Below are the code and all the weights of a small trained network. Each question names an input and a target symbol and asks about switching units off, where a switched-off unit gives its printed mean instead of its output.

import numpy as np


def w(rows, s, z=0):
    codes = np.array(rows[::2]) - 128.0
    scale = np.full(codes.shape[1], s)
    scale[-1] = z or s
    return codes * scale


def softmax(a):
    e = np.exp(a - a.max(-1, keepdims=True))
    return e / e.sum(-1, keepdims=True)


def log_softmax(a):
    a = a - a.max(-1, keepdims=True)
    return a - np.log(np.exp(a).sum(-1, keepdims=True))


def net(x, mask):
    ids = ['εζημξσ'.index(c) for c in x.split()]
    T = len(ids)
    res = E[ids] + P[:T]
    u = 0
    for l in range(2):
        r = res
        for j in range(3):
            rows = slice(3 * j, 3 * j + 3)
            q, k, v = (r @ M[l][rows].T for M in (Q, K, V))
            z = softmax(np.where(np.tri(T) > 0, q @ k.T / 3**0.5, -1e9)) @ v
            o = O[l][rows]
            res = res + np.where(mask[u + j], z, o[:, -1]) @ o[:, :-1]
        u += 3
    return log_softmax(res[-1] @ U[:, :-1].T + U[:, -1])


Q, K, V, O = {}, {}, {}, {}
E = w([
[79,157,109,109,103,201,120,79,153],'ε',
[110,146,149,142,219,213,135,122,71],'ζ',
[95,157,191,32,130,80,83,91,56],'η',
[137,124,208,6,176,201,110,172,138],'μ',
[78,41,124,227,120,93,104,112,94],'ξ',
[168,159,101,121,17,72,132,185,40],'σ',
],0.015)
P = w([
[93,113,130,155,149,106,107,124,147],'0',
[80,117,197,143,166,77,167,126,153],'1',
[85,104,152,137,156,136,135,122,86],'2',
[153,150,157,144,150,93,204,105,182],'3',
[112,130,186,153,89,186,116,112,134],'4',
[248,165,81,151,165,104,165,88,198],'5',
[159,119,142,138,86,190,106,89,106],'6',
[178,136,51,127,148,142,111,98,38],'7',
[158,136,140,123,98,135,83,120,73],'8',
[119,178,133,142,83,175,47,191,140],'9',
],0.015)
Q[0] = w([
[121,140,61,142,91,104,150,254,121],'L0H0',
[111,143,178,149,92,109,209,134,166],'L0H0',
[55,122,178,196,210,147,62,155,178],'L0H0',
[182,25,155,132,142,87,239,119,189],'L0H1',
[178,152,80,120,155,124,133,159,163],'L0H1',
[139,208,84,97,172,94,186,83,135],'L0H1',
[156,120,183,162,134,97,146,42,178],'L0H2',
[123,93,106,135,138,162,190,215,125],'L0H2',
[146,158,115,132,169,133,96,130,155],'L0H2',
],0.0093)
K[0] = w([
[58,141,98,172,247,56,77,73,162],'L0H0',
[12,73,167,132,166,83,238,214,108],'L0H0',
[102,121,69,64,110,142,166,190,71],'L0H0',
[59,94,164,159,134,94,173,91,190],'L0H1',
[153,202,78,156,163,109,210,92,118],'L0H1',
[213,107,142,115,167,32,254,117,189],'L0H1',
[127,114,163,155,111,157,223,135,186],'L0H2',
[43,123,92,104,99,103,96,128,72],'L0H2',
[126,127,149,125,149,119,96,55,164],'L0H2',
],0.0085)
V[0] = w([
[100,138,106,132,154,134,170,198,156],'L0H0',
[158,147,92,164,56,123,160,160,86],'L0H0',
[188,85,186,137,125,149,184,194,128],'L0H0',
[197,211,115,151,83,118,153,190,86],'L0H1',
[132,106,178,101,94,143,123,70,105],'L0H1',
[76,255,122,129,141,9,62,68,117],'L0H1',
[128,129,103,101,103,113,113,61,186],'L0H2',
[92,126,50,176,171,120,126,147,225],'L0H2',
[177,42,117,136,149,132,190,160,64],'L0H2',
],0.0068)
O[0] = w([
[38,129,165,82,153,109,142,189,126,102],'L0H0',
[155,42,186,72,68,147,151,158,116,3],'L0H0',
[130,112,87,99,102,95,110,124,157,162],'L0H0',
[129,31,155,124,87,98,115,90,118,64],'L0H1',
[157,157,70,241,203,101,103,140,171,209],'L0H1',
[149,146,176,132,122,222,186,160,96,122],'L0H1',
[149,189,126,186,115,109,114,229,113,103],'L0H2',
[149,130,106,49,106,158,209,254,86,22],'L0H2',
[78,134,109,128,188,133,135,185,122,101],'L0H2',
],0.0074,0.0054)
Q[1] = w([
[199,120,98,121,151,112,255,107,171],'L1H0',
[59,184,214,154,62,184,123,189,171],'L1H0',
[95,93,98,144,81,76,105,136,145],'L1H0',
[112,193,117,134,100,182,126,143,80],'L1H1',
[131,157,139,137,104,158,51,142,123],'L1H1',
[133,153,115,84,172,173,121,86,120],'L1H1',
[122,98,150,186,136,115,152,88,124],'L1H2',
[211,215,169,110,151,131,89,100,139],'L1H2',
[134,81,78,125,62,113,138,187,111],'L1H2',
],0.0096)
K[1] = w([
[118,158,172,117,155,59,250,133,162],'L1H0',
[34,109,105,76,147,130,104,122,19],'L1H0',
[102,133,111,73,157,145,142,104,93],'L1H0',
[149,105,130,135,144,138,110,207,116],'L1H1',
[157,136,126,139,144,148,78,107,107],'L1H1',
[164,89,97,156,103,120,131,125,138],'L1H1',
[103,100,127,167,130,194,165,158,153],'L1H2',
[147,141,92,128,123,181,136,70,134],'L1H2',
[154,81,140,125,119,103,119,230,100],'L1H2',
],0.011)
V[1] = w([
[134,165,126,27,80,150,76,139,169],'L1H0',
[137,113,187,107,149,73,75,211,159],'L1H0',
[141,174,162,126,174,64,73,123,1],'L1H0',
[155,141,165,105,98,210,109,126,184],'L1H1',
[117,151,102,78,135,141,78,127,101],'L1H1',
[194,130,145,30,218,175,117,204,29],'L1H1',
[133,90,104,175,125,138,125,103,179],'L1H2',
[74,210,80,113,71,126,107,164,116],'L1H2',
[124,162,156,65,179,184,112,154,152],'L1H2',
],0.008)
O[1] = w([
[131,200,229,92,93,191,217,58,219,111],'L1H0',
[206,114,136,235,145,72,36,55,172,82],'L1H0',
[200,65,59,116,184,186,151,77,69,247],'L1H0',
[46,161,57,73,154,41,240,99,62,138],'L1H1',
[115,117,104,126,114,162,150,88,65,183],'L1H1',
[67,117,59,69,254,157,135,42,110,117],'L1H1',
[73,135,176,76,136,181,202,125,128,145],'L1H2',
[83,155,88,207,11,132,136,106,136,164],'L1H2',
[151,66,74,140,93,117,160,174,168,253],'L1H2',
],0.0071,0.0057)
U = w([
[59,205,225,127,94,151,169,170,168,149],'ε',
[63,126,120,34,147,82,109,119,199,128],'ζ',
[173,181,213,172,189,204,196,115,112,3],'η',
[92,252,214,129,168,112,60,37,193,122],'μ',
[131,145,175,167,87,89,48,187,172,153],'ξ',
[117,3,242,140,71,101,166,122,181,203],'σ',
],0.005,0.0054)

Each question gives the input, a string of symbols that net reads in full, and the target symbol t.
The units are the heads (3 rows each of Q, K, V and O). Each row of codes is followed by its name. A weight is (code - 128) times the scale printed after its matrix; where a second scale follows, it is the last column's (O and U).
mask holds one flag per head, layer by layer. A switched-off head (its flag False) gives its mean, the last column of its rows in O, instead of its output. The means were averaged over made-up inputs and are rounded, as every weight is.
A unit's drop is (log p(t) with every unit on - log p(t) with that unit switched off) / (log p(t) with every unit on - log p(t) with every unit switched off).
The circuit of an input: a set's keep is (log p(t) with only the set's units on - log p(t) with every unit switched off) / (log p(t) with every unit on - log p(t) with every unit switched off). Starting from all 6 units, units are removed one at a time, each time the one whose removal leaves the highest keep (on an exact tie, the one counted first), for as long as the keep stays at least 0.8.
units of the circuit, in order: the units of the circuit, biggest drop first
unit that matters most: the unit with the biggest drop
which heads matter: for each layer, one digit per head in row order, 1 if its drop is at least 0.15 and else 0, layers parted by /
drop of u: that unit's drop, to one decimal
input ξ ξ σ ξ ε ζ, target ξ: unit that matters most	L1H0
input μ μ μ ξ ε σ μ μ, target σ: which heads matter	110 / 000
input μ ξ ε ε, target ξ: units of the circuit, in order	L1H0, L1H1
input σ ζ ζ μ μ, target ζ: which heads matter	110 / 011
input ε η σ ε η ζ μ σ σ ζ, target σ: units of the circuit, in order	L0H1, L0H0
input μ ξ ξ μ, target ξ: units of the circuit, in order	L1H1, L1H0
input μ μ ε η η ε μ ε η σ, target σ: which heads matter	011 / 000
input ζ ε μ ε ζ σ ξ η, target σ: which heads matter	110 / 000
input μ ε ε μ ε ε μ μ η μ, target μ: units of the circuit, in order	L0H2, L1H0
input η μ μ μ μ μ ε ε ζ, target ε: which heads matter	000 / 101
input ξ σ ε ζ, target σ: which heads matter	100 / 000
input μ η ε ε, target η: units of the circuit, in order	L1H0, L0H1, L0H2
input ξ ε η, target ξ: which heads matter	000 / 111
input μ μ μ ε μ, target μ: which heads matter	010 / 100
input η μ η, target η: units of the circuit, in order	L1H0, L0H1
input ξ ε μ ζ μ ξ η μ, target ξ: units of the circuit, in order	L1H1
input μ σ η μ, target σ: units of the circuit, in order	L0H0, L0H1, L1H2
input η η η ξ, target η: units of the circuit, in order	L0H1, L1H2
input σ ζ ε μ μ ξ μ μ σ, target μ: which heads matter	000 / 111
input μ ξ μ η ξ, target μ: units of the circuit, in order	L1H2, L0H1
input μ ζ ξ μ ζ, target ξ: units of the circuit, in order	L1H0
input η ζ μ ξ μ μ η ζ, target μ: which heads matter	001 / 100
input η ε μ σ ε ε ζ η, target ε: drop of L0H2	0.0
input ξ μ σ ε σ μ η ζ, target μ: drop of L1H2	0.1
input μ η μ ξ η ξ μ ε, target ξ: drop of L1H0	0.5
input μ σ ε η, target σ: drop of L0H1	0.2
input ξ μ ε η ξ σ, target σ: units of the circuit, in order	L0H1
